Each row comes from the steps of one path. Every step used is in the known rows, and no mark comes twice. Write the path behind each row, first mark first.
Each row is shifted at random along 4 fixed directions that mean nothing.
Known rows:
diluk posa fuma torak fipabu litez: [-437  -59  116 -160 -314 -180 -139   18    1  189  669  545  138  -76
  243  376   15  338 -121   24  367 -376 -514  141  340 -601 -233  -54
   81 -169  501  304  365  -87    0  209  223  306   99  417   95 -210
 -119  240   97 -228 -176  100    7  -50  274  308   20 -514    1]
litez sapi kevus fipabu: [-183  -48   31 -238  -88  -92  -21  -61  -41   15  404  485  173  -88
 -101   31  110   -4 -112 -135   64 -319 -324 -118  138  -46  -68  152
  137   14  126   47  -19  -10  127    7  170   15  232   21  -89  -82
   57  -45   85  -61 -259  137 -122 -262  -85  134   88 -187   47]
fuma torak siraze budeg posa diluk zuropu selol: [-367 -181 -135  -44  136  -28 -116 -282  -10  -31  356   71  342   50
 -129   72 -158  388 -313  103    4  -67 -335  301  -59 -283  -41  408
 -198  111  248  256  238 -260  -50  -19  -44  261   61  188 -210   74
 -100   87  -97 -269 -232 -199  112 -127 -199  533 -105 -509  322]
budeg posa zuropu selol: [-276 -372  191  -77 -582   70  -62  284  -39  195  515  483   60  124
   47  422  299  307  165   95  193 -200  -81 -244  312 -228   31 -225
  480 -416  185  535  -11   24   68  311  395  140  133  206  130 -184
   59  422   -1 -382 -300  231  123  334 -195  -57 -274 -118   39]
siraze budeg posa fuma diluk zuropu selol litez: [-107 -393 -112   -5   -2   25  120  -79   -5  -88   81  -38  239   84
 -198   80   34  209  -69  244  -72   39  130   27  -95    6  106  268
  213 -140    1  253  -33 -170   24   58   98  211  -48   -8 -171  135
   13  205 -202 -206 -186  -74  190   86 -478  104 -438 -163  210]
kevus seku sapi litez diluk siraze budeg posa fuma: [ -81   96  198 -243 -102   34  -27   28   90 -169  115  321  112 -281
  237   23  -16 -240 -113 -221  -66 -305  147  -18   24 -373 -205 -241
  230 -192  432  -80  348  163   80  210 -131   75  107  238  -78   94
  110  -73 -220 -166  -32  221  -60  -70  -37  338   85 -203 -321]
kevus fipabu budeg posa: [ -14 -109  -10 -128   96   56  234 -170  174  -29   16  116   17 -119
 -210  -18 -139  -92 -238  200  -64 -238  135   29  -99   15 -100  136
  113   69   20 -191   -8  152    9 -133   67  172   97  137 -248  138
   74  -83 -114 -108  -51   21  -14 -186 -176  346 -140 -143   11]
fipabu litez zuropu selol sapi kevus seku: [-345   91  164 -421 -216  -61  -32   59  -16  -94  378  676  172 -155
  128  107  235 -325   40 -367 -112 -390 -267   42 -154 -484  184   34
  245 -301  168   58  349  113  304  -20 -252 -340  340  -24  -72  -84
  257  -26 -199  139 -186  260   39 -288    8   43  224 -201  152]
kevus budeg posa fuma diluk zuropu selol sapi seku: [-158  128  232 -291 -114  188   20  203   13 -251   65  230  165 -136
  159   82  186 -362  127  -84 -217 -188  364 -126  -34 -222  -36 -387
  439 -462  219  112  385  330  222  295 -254 -115  121   97  -94   42
  202  -75 -351 -111 -101  307  133   45 -185   72   12  -45 -328]
siraze budeg torak fipabu litez diluk fuma posa zuropu selol: [-240  -92 -133  -66  174   54  426 -269  161 -120  -44   53  101  -58
 -154   59 -199 -125 -164  276  -83 -187  144  418 -444 -397  212  544
   84   -2   -8  -64  203   44   72 -237 -313  139   89   64 -445  167
  135   71 -322   99  -76  -77  251 -338  -95  317 -352 -414  354]
siraze budeg posa fuma diluk zuropu selol sapi seku: [-538 -155  130 -252 -446    6 -236  205  -58  175  535  545  207  -31
   95  419  272  114   99  -91  108 -321 -215 -101  157 -553  -55 -188
  306 -372  319  449  401  111  225  235   53   74  262  192   44 -277
   55  267  -23 -216 -280  337  162   48   74  153   38 -287  -22]
sapi litez diluk fuma: [-183 -258   56 -119 -243  -99 -107   80   55   32  348  482  219  -17
   62  270    6  211 -167 -116   83 -292  -34   22  216 -387 -129   16
  269 -159  262  302   55  -10   32  117  177  207  218  230  -23  -73
   43  185   13 -250 -223  120   36  -82  -57  205   38 -174   17]
fipabu litez diluk posa siraze budeg: [ -79 -151 -124 -105  246   59  315 -223  257 -166  -93   -6  100 -190
  -88 -139 -290 -241 -192  212 -132 -154  249  185 -267 -112   48  348
   72   60   81 -251   77   66   27 -204 -160  169  113  121 -393  296
  100  -31 -309  113   -9  -47   78 -239  -89  392 -297 -264   57]
siraze budeg posa fuma diluk zuropu selol sapi: [-308 -210  -73  -98  -16   68  -31  -40  -13  -89  169   92  287   11
 -155   81   28   92  -68  104 -141  -61   36   66 -120 -187   60  173
  146 -155  144  254  225  -19  132   93  -94  119   91   53 -230   36
   43   98 -228 -113 -241   41  174  -35 -266  236 -185 -252  125]
kevus seku sapi selol litez diluk fuma posa: [-163 -419   44  -92 -256 -210 -468   27  -79  -51  389  352  493  155
 -149  197   58  580 -241 -238  119  -57 -262 -130  495  105 -164   62
  166   -3  238  507 -154 -353  -90  293  414  284  135   46  145 -128
 -140  172  127 -437 -391  -85  -86  176 -423  103  -59  -71   24]
zuropu selol litez sapi seku: [   9 -215  177 -287 -232 -159 -646  180 -269 -235  654  322  529   54
  130  -10  266  323   11 -353   71   69 -423 -499  645  314 -186 -424
  108 -242  425  437 -150 -409   61  539  446   36  -46  -73  408   67
 -164  -20   48 -320 -296   -3 -270  364 -416   22  176  -27 -141]
diluk posa siraze budeg torak fipabu litez zuropu selol sapi: [-105  156  -14 -160  165  276  714 -112  225 -208 -237   24  -44 -326
   73 -135  -44 -784  155  310 -238 -203  462  192 -599 -342  387  343
  265 -312 -112 -479  234  378  308 -389 -591 -169  139  -62 -575  417
  319  -57 -527  547  148  164  342 -332  -59   78 -307 -244  107]
siraze budeg posa fuma: [  85 -387  -31  -23  119  -72 -295  -86  -41 -180  233 -189  313   25
 -215 -117 -148  367 -280   94  -12  100    8 -256  336  446 -342 -113
  -17  224  310  180 -199 -312 -152  322  424  434 -230  129   64  131
 -220   -6    8 -461 -149 -224 -203  228 -506  431 -219 -159 -165]
siraze budeg posa zuropu selol litez diluk fuma torak: [-259 -536  -73   40 -341   14  221  118  113  226  277  132  -19  109
 -121  328   69  152   52  382  126 -176  197  -10   94 -188   90  245
  343 -194  -97  252 -149   75  109 -129  174  325   94  122 -136  -39
   98  471   21 -107 -182   70  339   65 -150   14 -529 -183  231]
fuma posa diluk siraze: [ -44 -111 -112   10  427  106   80 -258  140 -379 -155 -157  320  -62
 -181 -271 -309   23 -361  137 -296   52  242  198 -174  136  -23  380
  -28  196  142  -69   93 -133 -129   73 -167  169    1  128 -452  280
   33 -212 -374  -17 -136 -263   79 -181 -391  390 -220 -204 -123]
posa budeg torak siraze: [-255  103  160 -207   29   -2 -185  -73    8  -22  500  252  145 -220
  259   98  -17   64 -168  -40  146 -281 -295   -4  216 -300 -262 -162
  -70  -56  505   -1  287  -63   39  114   47  195   78  283   52  100
 -105  -26  -11 -207  -49   51 -144  -93   93  518  196 -483 -172]
siraze budeg posa diluk zuropu selol litez: [-124 -212    6 -130 -112   52   64    0   -5  -56  215  158  208  -14
   21   90   88  104    5  130  -40  -31   16   -3  -33 -231   80   54
  241 -311  158  224  115  -88   74  163   44   82   18   59  -93  153
   75  170 -233 -211 -170   69  149  117 -309  128 -223 -185  149]
posa diluk zuropu selol litez sapi kevus budeg siraze: [ -53   38  197 -326 -256   23  -61  144 -148 -110  434  329  142 -101
  344    9  274  -34  185 -131   40 -112 -149 -240  321 -165 -143 -448
  325 -510  359  175  138  -39  144  352  165   -3    1   87  134   89
   80   77 -105 -395 -178  252 -118  286 -267   53   12 -147 -147]
selol sapi kevus litez diluk posa fuma torak siraze: [ -14  -30  288 -173 -272   64  -52  289    8 -134  341  231   70 -192
  408   62  157 -129  158  -46  101 -134  228 -296  483  -86 -286 -497
  408 -376  423   44  105  127   81  400  103  162  -54  244  143   78
   44  109  -68 -226  -48  221    8  271 -134   68  -64  -92 -497]
kevus sapi litez diluk: [ -48 -155  140 -188 -274  -19   22  105   41    3  205  537  119  -74
   82  145   97 -100  -31 -214   19 -339   20  -59  137 -232   23  -28
  377 -237  174   91   -9   94  196  110   66   13  229   56  -21   -5
  147   87  -67 -150 -207  241  -14 -115 -164   50    7  -16   12]
siraze budeg torak sapi kevus litez diluk posa: [ -93  -26  -16 -354   84 -361 -652 -209 -160 -172  661  292  492  -69
   90  -89 -211  474 -423 -345  192  -29 -716   52  562 -140 -525  -75
 -331  288  671  188  176 -516 -162  411  252  354  -93  142  218   75
 -223 -131  138 -546 -318 -189 -384   -1 -205  684  324 -457   -1]
budeg posa fuma torak siraze: [-236 -117  102   22  -54  168  238   13  207   26  114  131  -68 -144
   33  158  -29 -166 -130  186  -15 -306  247   59 -114 -258  -16   80
  205  -62  109 -107  219  253   74 -114 -133  174  105  286 -242   34
   98  104 -149   26   34   76  216 -187  -34  278 -220 -279 -142]
fipabu siraze budeg posa zuropu selol: [ -37 -225   99  -89 -141  179  173   65   37  -63  154  102   49  -34
  -22   72   72  -21   92  213  -45  -52  197 -169   -8    9   69 -112
  329 -275  118   97  -32   45   58  153  139  120   -2  129  -83  178
   86  148 -235 -221  -98   91   86  234 -323  143 -354 -137   -7]
seku sapi kevus fipabu budeg posa: [ -71 -364   75 -115 -340  -48  240   62   53  288  211  323 -141  -18
 -298  178  171   21   41  227  192 -323   33 -286  237  247  -79   53
  383   14 -138  -32 -327  132  121 -123  430  223  135   57  -62 -149
   57  164  235 -211 -167  185  -29   39 -225  -19 -391   25  -29]
diluk posa siraze budeg: [-243 -279 -258   -7  362   42  256 -342  223  -58  -55  -75  178  -96
 -383  -87 -299  -33 -339  301 -132 -151   65  208 -321   72  117  723
 -104  341 -105 -188  -25  -55    3 -426  -94  216  191   59 -524  187
   12  -20 -162  186  -79 -173  143 -418 -190  436 -335 -343  185]
kevus litez zuropu selol: [ -34   60   70 -197   76   65   79  -66   -1 -342   86  301  292 -110
  102  -19   29 -171 -113 -196 -227 -128   58  131 -213 -270  162  124
  209 -263  177   89  180  -11   86   86 -209 -136  126   -4 -168  244
  167  -75 -381  -36 -144   17   54 -146 -314  139   47 -163  170]
posa siraze budeg torak sapi seku: [-156  248   78 -307  306   58   37 -183   79 -208  116  180  114 -300
   30 -162 -110 -512 -188  -88 -122 -308  -79   57 -224 -153    9  116
 -102  174  215 -368  331   74  206 -118 -378  -48   85   20 -291  190
  106 -326 -256  225   32   56  -64 -478   -2  477   85 -408 -180]
diluk siraze budeg torak: [-166  -27   31 -143   96    2   36 -100   71  -34  286  120   57 -154
   55    5 -111  -73 -164  144   48 -225  -96  -13   68 -108 -104   55
   -3   31  267 -159   93  -37   62  -62   54  213   53  167 -161  170
   -8  -15  -76  -41  -45   34  -58 -156  -17  393  -60 -399  -98]
litez diluk zuropu selol sapi: [ -81 -322  -84 -104   94  -22 -203  -58  -65 -254  216   84  470  131
 -254  -92  -33  231 -130  -42 -196   80    1  -49   68  219  104  244
   69  -63   69  321 -175 -246   71   90   70   52  119 -107 -141  173
   -4  -13 -166 -105 -329 -134    8    8 -476  156  -87  -77  223]
litez zuropu selol sapi kevus fipabu siraze budeg: [-381 -278  -64 -229 -290 -155 -139 -105 -114  344  722  558  233  -60
  -84  246  175  371  -11  -27  267 -281 -656 -120  270 -277  -63  216
   29 -101  202  277 -108 -233  112 -102  453  203  295  104   40 -125
  -64  283  297 -267 -328  135  -84   -9   13  273   79 -390  379]
torak siraze budeg posa: [-143 -240   -4  -71  -14   64  117  -85  157   55  153  123   12 -116
 -144   67  -91  -25 -187  160   22 -195   31  -35  -76  -43  -60  130
   90   89   96 -152   46   84   20 -139   78  209   96  185 -138   97
   19   83  -63  -93  -12   34   37 -113 -170  390 -203 -234    3]
posa zuropu selol litez: [ -12  -69  202 -203 -167  100  -20  164  -96 -216  296  284  238  -47
  228   84  243    5  145  -37  -64  -30   45 -200  125 -118  116 -230
  388 -511  261  289   56 -103  107  384   93  -79   13   34   74  189
  104   85 -297 -170 -169  135   51  235 -320  -61  -95  -92  -66]
fipabu siraze budeg torak sapi selol zuropu: [-172 -100  -70 -205  144 -134 -296 -348 -127  -23  460  240  481  -29
 -124   -9 -146  371 -373 -124   61  -81 -642  136  144 -142  -48  329
 -282  209  275  154  -34 -483  -22  -29  131  234   96   38  -79  154
 -165  -69   70 -332 -261 -220 -169 -125 -323  575  150 -478  327]
zuropu selol litez diluk: [-161 -380 -174  -69  141 -138 -212 -272   14 -101  274  207  474   76
 -250   -8  -90  380 -373 -121 -110  -45 -241  158  -45 -118  103  511
 -113   78  109  286 -112 -372  -25  -71   86  116  215  -54 -155  167
  -10   34  -77 -134 -301 -215   18 -222 -319  323   49 -210  482]
kevus litez diluk siraze budeg torak: [  -9 -242  -28 -144   73 -307 -560 -207 -162 -100  658  117  411   27
   73  -68 -205  633 -372 -138  247  -19 -608  -56  657  127 -478  -90
 -306  193  629  236 -152 -612 -177  328  555  507 -151  167  256  147
 -324   20  200 -615 -270 -232 -425  163 -274  596  159 -432   39]
diluk posa zuropu selol sapi seku: [-320  -99  -53 -209  152   64   -2 -110   58 -218   75  238  372  -30
 -281    6  -36 -122 -171  -81 -296 -160   -1  159 -291 -128  268  468
   48   14  -60  104  176    5  195 -153 -338 -190  325  -81 -380   55
  147 -144 -281  253 -221  -25  234 -386 -250  177   19 -179  189]
siraze budeg torak sapi kevus: [ 105 -116  253 -304 -247 -129 -304  242 -224  -18  595  207   62  -70
  151  -42  234   14  170   -8  282  -31 -240 -630  719  443 -346 -572
  247  -13  385   44 -220 -212   81  489  513  247 -268   35  355   22
 -115   22  191 -396 -153  124 -346  371 -307  104 -177 -127 -465]
litez zuropu selol sapi: [ -55 -551  -23  -31 -237  -32 -185  135 -129  -25  369  149  346  184
 -258   59  188  308   73   55   -7   73  -47 -343  330  420  120  111
  258 -134  -38  410 -468 -258  108  106  426  125   60 -132   37   35
  -43  232   61 -162 -341  -63   15  259 -556 -104 -279   47  199]
budeg torak sapi kevus litez zuropu: [ 144   20   86 -235   65  -17  223  -26  -29 -262   48  217   43 -129
  -12 -150   11 -406  -48 -109 -122 -172   87   18 -100   58   80  128
  217   31    4 -227  -45    7  167  -10 -166  -68  -57 -131 -157  179
  196 -142 -199   17  -90   -2  -43 -225 -444   82 -160  -99   21]
siraze budeg posa diluk fuma torak: [-226  -55   38  -65   10  100  136   29  154  -42  104   42   12 -136
   61   81 -117 -181 -140  228  -58 -227  268   80  -33 -292 -150  -19
  190  -55  226  -67  306  247   83   82 -177  257    6  285 -262   56
  103   43 -202  -64  -28   84  202 -148   19  339 -209 -300 -212]
posa diluk fuma torak budeg: [-250 -122  -97  -47  314 -113 -153 -253   11 -135  260  -54  321  -22
 -146  -46 -248  237 -434   99  -22 -108 -175  222   91    2 -195  343
 -209  320  250   62  115 -206  -45  -15  -57  315  -13  221 -225   51
 -140 -103    5 -160 -151 -255    5 -300 -132  533  -47 -429   19]
fuma posa budeg torak: [-188  263  179 -274   83   97  -92   14   64 -195  262  133  118 -296
  329   46  -33 -230 -101   16  -23 -240   42  -10   95 -325 -268 -306
   88 -169  495  -66  473  143   53  276 -173  140   19  230  -27  188
   12 -143 -256 -105  -43   96  -46  -46   97  416  119 -370 -373]
diluk zuropu selol sapi kevus budeg torak fipabu: [ -68  219  200 -330    2   -1    0   23 -159 -150  392  230  155 -134
  192  -18  172 -137  104    1   76 -151 -151 -184  235   -4 -141 -249
  163 -259  292  -11  100   -4  144  188   34    5   -4   27   51  137
   12 -106  -52 -173  -87  166 -128   22 -164  152   94 -249 -181]
siraze budeg posa diluk fuma torak sapi kevus litez: [  41 -246    2 -112  -55 -136   34    9  -61  -44  204   50   30  -26
 -110  -92    1   -6  -65  125  106  -85  -35 -117  299  273 -209   34
  161  179  120  -55 -103 -121   67  170  182  290 -256   50  -35   -3
  -22   37   51 -256 -129  -30  -56    5 -434  150 -400 -142 -161]
fipabu torak siraze budeg posa zuropu selol litez sapi: [ -19   -1   23 -205  122   84  -26 -158  -26 -285  221   20  282 -144
   81 -162  -46  -93 -115  -36 -171   19 -146   54 -119 -116   59   49
  -64 -163  258 -114  170 -151  116   74 -170   -8  -46  -33  -94  375
   26 -123 -297  -21  -74  -86   -7   -1 -319  347   18 -303  153]

Write each row's path:
[-368   22   -3 -129   71   87   24 -141   62 -113  289  145  205 -100
   71  137  -91   71 -201   80  -63 -162 -119  252 -169 -486  -17  178
  -30  -90  283  113  429    2   10  -13 -234  133  101  268 -218  113
   35   55 -246  -94  -89  -32  188 -143  -39  474  -40 -519  103]
diluk fuma torak siraze budeg posa zuropu selol
[  97  225  106 -284  213   -3  -93 -152  -90 -314  217  107  300 -248
  247 -241  -18 -156 -113  -96  -62   11 -231  -68  115  -45  -42  -66
  -23 -109  389 -178  142 -269   59  198  -83    7 -113    4  -58  434
  -30 -237 -262  -50  -36  -22 -151  -21 -316  294   88 -312 -183]
diluk siraze budeg torak sapi selol litez
[-204  107  120 -179 -188    0  179  -79  -22   51  332  407   60 -185
  259   32   66 -154   45   22  168 -302 -323   74   74 -438   47   28
  183 -260  348  -85  196   -3  212   74  -18   57   71  150 -141   91
   22   65 -104  -41  -94  213  -22 -119   46  157  -62 -370   41]
posa diluk siraze budeg torak fipabu litez sapi selol
[-127  104  202 -204 -205  195  338  181   74 -106  177  157  -91 -209
  320   89  244 -430  218  122  -50 -205  291 -106  -37 -262   28 -234
  429 -493   85 -122  280  333  210    0 -223  -65   33  138  -98  149
  211  108 -230   29   41  267  209   72 -131  -16 -214 -167 -222]
diluk zuropu selol litez sapi kevus budeg posa fuma torak siraze
[ -72 -138   -4  -47   17  -16  372 -146  118   91  140  197  -96 -128
  -26   45 -100 -146  -84  258  181 -318   35   77  -26 -105    5  304
  130   29   69 -277 -123   65  101 -248   79  252   72  104 -227  136
   50  121   -4   22   12  100   12 -298  -39  241 -262 -299   84]
kevus litez diluk siraze budeg torak fipabu
[ 290  278  192 -363  298   58  -13    9  -33 -487   75  -76  107 -308
  260 -457  -79 -535   11  -55 -156   63  258 -316  172  291 -259 -405
  122   17  389 -430   55   -6   43  339 -161   41 -244   15  -60  465
   98 -390 -303  -49   54   21 -258   57 -288  335  -44 -149 -586]
litez diluk siraze budeg torak sapi kevus
[-128 -121 -117 -172   99   20  -33 -157  -20 -241  158   62  355  -36
  -85 -135  -47    1 -160  -23 -212   26 -118  139 -201 -171  112  255
   -6 -126  148   83  200 -139  123   67 -196  -13   28  -70 -226  241
   73  -49 -313  -28 -209  -69   86 -106 -358  265  -81 -235  279]
siraze budeg posa diluk zuropu selol litez sapi
[-254 -192  -72 -170  -12   18 -190 -101  -14 -111  345  171  356  -31
  -42  -26  -59  204 -126  -25 -114  -20 -173   60   32 -225  -10  152
  -30 -130  292  235  125 -171   41  107   -8  102  155   98 -142  157
   22   55 -179 -138 -273  -27   44   27 -200  377   28 -300  178]
litez diluk siraze budeg posa zuropu selol sapi
[ -90  291   52 -251  191  111  159 -190  -18 -272  140  125  234 -292
  302 -102  -84 -241  -37   27  -59 -117  -34  188 -130 -440  -36   85
   -5 -222  407 -158  359  -21   79  114 -332   52   15   90 -205  376
   61 -153 -353   41  -27   49   60 -136  -47  382   91 -414  -60]
fuma posa zuropu selol sapi litez diluk siraze budeg torak fipabu
[ 115  153   83 -265  212   35   79 -145 -122 -426  -19    2  336 -148
   60 -198   72  -82  -52  -50 -218   53  144  -13  -53   16  -93  -87
  185 -252  244   45  181 -133   17  327 -136   11 -118  -39 -132  311
   66 -248 -351 -261 -121  -27  -36  110 -467  157  -81 -124 -134]
seku sapi kevus fipabu budeg posa fuma diluk zuropu selol litez
[-102   71    1 -205  193 -100 -201 -267  -63 -124  416  169  399 -203
  221  -40 -157  224 -269  -66   92  -76 -374   82  193 -305 -261   41
 -170  -52  530   14  157 -291  -69  147   68  308   22  229   11  300
 -160  -70  -56 -261  -62  -92 -121  -56  -14  573  213 -482   24]
sapi selol litez diluk fuma torak fipabu siraze budeg
[-166 -346   16 -112 -380   -9  290   66  -14  231  403  503   22   38
 -131  221  291  105  189  158  175 -262 -170 -192  123  -32  200  224
  404 -334 -158  170 -276  -12  194 -174  370   35  248  -20  -98  -61
  117  318  109  -61 -249  224   90   23 -225 -192 -305  -93  281]
diluk zuropu selol litez sapi kevus fipabu siraze
[-192   22  -12  -80  158  145  281 -145  272 -126  -10   36   40 -271
  153   -4 -168 -306 -224  157 -133 -255  312  247 -272 -468  -47  179
   53 -110  164 -235  360  253   28 -203 -400  137  141  257 -364  263
  168  -23 -314  131   85   25  244 -292   50  416  -77 -332  -82]
selol litez diluk fuma torak budeg posa siraze
[   5 -142  -22 -171  109    4  233 -128  -42 -215   -3   82  133  -72
 -218 -151   69 -184  -56    6 -188  -93   43   53 -175  183  170  336
  149    5  -86  -96  -61  -65  173  -98 -149 -120    5 -144 -205  156
  114 -110 -187   19 -127  -31   71 -187 -553   42 -216  -47  165]
torak budeg posa zuropu selol sapi kevus litez
[ 275  200  200 -229  125  133  201   57   28 -364  -86  -67    5 -291
  239 -215  -24 -528   12   83 -159  -76  391 -129   41  108 -159 -332
  257 -126  243 -326  185  159  122  259 -221   68 -293   97  -97  364
   86 -280 -356  -19  102   41  -30   48 -325  194 -211  -71 -498]
fipabu budeg posa fuma torak sapi litez
[ -35  212  137 -219   -1  156  485  -17   93 -195   66  203  -45 -271
  321  -22   35 -520  165  174  -43 -195  215   62 -269 -392  178  -30
  314 -416  172 -276  214  208  163  -77 -264  -64   27  106 -241  359
  211   22 -400  184  109  180  120  -69    4  106 -202 -307   -8]
diluk siraze budeg torak fipabu litez zuropu selol
[ -20   13  270 -259 -426  210  207  297   64  -75  209  388  -24 -210
  466  133  213 -280  319   58  -26 -179  343 -184  173 -442  -25 -476
  570 -724  317   77  179  279  164  293  -17  -29  109  239   -9  209
  234  164 -308 -135  -79  384  136  351  -55  -23 -100  -26 -290]
fipabu budeg posa zuropu selol sapi litez diluk siraze
[-114   98   99 -163   66  243  356  -95   92 -144   30  160   33 -202
   69   12   -9 -283   21  176 -121 -157  184   69 -349 -321  132   47
  222 -265  163 -140  272  194   90   17 -238  -14   84  166 -271  264
  171  -26 -401    6   29  132  153  -90 -111  293 -180 -292   15]
torak fipabu siraze budeg posa zuropu selol
[ -91 -243 -125   -2  264  -48  131 -270  191 -144   48 -149  144  -77
 -152  -76 -314   84 -328  228   -9 -115  114  251  -48   23 -132  348
 -107  242  114 -140   -2 -116  -61 -206  -38  360  -29  148 -244  216
  -84    0  -98  -72  -24 -258    9 -190 -211  493 -267 -351   86]
fipabu litez diluk fuma posa budeg torak siraze
[-122 -481  -62  -72 -202 -153  -94 -142 -111  226  573  183  127  117
 -308   93  -26  497 -132  155  287 -140 -512 -128  404  268 -201  220
  -54  254   96  163 -373 -336   -8    0  586  410  -27   59   91 -120
 -191  214  357 -445 -307 -123 -168  108 -358  320 -256 -298  257]
litez sapi kevus fipabu torak siraze budeg posa zuropu
[-284 -208   10  -40 -385  238  780   98  231  305  -71  376 -256 -150
   22  328  188 -537  267  403   81 -390  353  126 -378 -570  472  462
  612 -346 -332 -193   51  421  338 -429 -256    9  282   -4 -486   30
  377  429 -206  298  -53  355  525 -243  -63 -195 -630 -168  212]
fuma diluk posa siraze budeg torak sapi selol litez zuropu
